[29, -40, -70, -1, -48, -42, -26] -1, 29
[-14, -24, 52, 17, -41, 35, -16] 17, 52
[8, 34, 3, -56, 14, 26, -54] -56, 34
[43, -7, 21, -61, 66, 18, 6] -61, 66
[73, 30, -54, 1, -35, 65, -33] 1, 73
[-65, 23, 70, -55, 3] 70, 70
[-62, -67, -57, 69, -49] -57, 69
[[7, 50, -17, -53, -47], [-23, -45, -48, -53, 10], [-1, 33, 17, -53, 61]] -48, 61
---
[[ 33  59  16  41]
 [ 27  63 -53  47]
 [-58 -40 -23 -45]] 41

[[-41  33  -3   3  18  31]
 [ 56  31 -10  56 -17  33]] 31

[[-26 -57 -23 -59  28]
 [-48 -17 -38 -71 -18]
 [-45  -4  30 -14  12]] 28

[59 41 74 -6 29 45  6] 6

[[ 25  13   4 -73]
 [ 66 -34 -53  53]
 [-17   3   7 -39]] -73

[ 70  50 -29  63 -21 -23 -26] -26

[-45  13 -11  60 -61] -61
---
34	1	23	19	39
32	76	31	24	38
27	46	26	39	39
out 32

9988	8196	6583	7633	5629
3747	4931	6863	2696	2781
4885	5483	5812	5295	6057
out 5629

9030	7535	2234	3063	4904	2454	7466 out 4904

9	32	24	84	37 out 32

54	88	58	65	26	22	2 out 54

907	74	709	465	592 out 592

2391	3351	5190	5171	5814	3532	2460
2001	2370	8605	5727	3700	5465	2328
7438	7275	1212	3028	6995	1234	6818
out 3700

80	679	469	254	-342	-105	-653 out 80

57	10	31	37	62	80	40 out 40
---
array([[  0.9,  -3.5,  -0.8,  13.4,  -6.1,  -9.4],
       [  4.4,  -2.7,  -4.2,  -9.4, -10.1,   0.6],
       [  8.3,  -8.1,  -5.7, -10.9, -12.9,  -3.3]]) -> -9.4

array([[ 157.66,  -87.79,  182.54,  172.08,  192.24, -138.55],
       [ 108.97,  -16.11,   98.48,   94.82,  120.37,  -52.96]]) -> 94.82

array([[-1.3, -1.3, -1.9, -0.3, -1.7],
       [ 0.1,  0.2,  1.4,  0.2, -0.5]]) -> 1.4

array([[-0.069,  0.020, -0.178,  0.023],
       [ 0.189, -0.021,  0.049,  0.015],
       [ 0.040, -0.011,  0.003,  0.067]]) -> -0.021

array([[-12.1, -13.5, -19.5,  -3.8, -13.0],
       [-13.8,   0.6,  -4.7,  13.5, -13.9]]) -> -4.7

array([[-11.2, -16.8,   5.5,  16.7, -13.9,  17.0,   2.8],
       [  1.3,  -2.3,  -6.2,   1.5,  -0.4,   1.6,  -7.6]]) -> -0.4
---
-36, -11, 38, 15, -69, 3, 32 -> 15, 38

-22, -35, -65, -58, 44 -> -65, 44

56, 5, -7, 2, 44, -1, -15
55, 5, -17, 6, -1, -19, 14
-25, -28, -13, -26, -7, -32, 1
-> 6, 56

-43, 1, -53, 29, 32, -32, 63 -> 29, 63

73, 24, 36, 68, -37 -> 36, 73

12, -9, 14, 4, -55 -> 14, 14

-63, 26, 43, 8, -36 -> 43, 43

27, 74, -42, 47, -26 -> -42, 74
---
array([[ -8, -26,   7, -21, -61,  -3],
       [ 17, -15,  17,  22, -55, -23]]) Answer: 7

array([-59, -22, -26, -24]) Answer: -26

array([[ -6,   9,   4,   1,  19],
       [  7,  -3,  21,  -8,   3],
       [-25,  52, -30,  41,  57]]) Answer: 4

array([-56, -55, -59, -51,  -7, -11]) Answer: -59

array([-70,   3,  19,  74,   6,  20, -40]) Answer: 19

array([-24,  13, -57,  -9,  51, -20,  16]) Answer: -57

array([ 8, 70, 64, 68, -3]) Answer: 64

array([56, 56, 56, 56, 57, 55]) Answer: 56
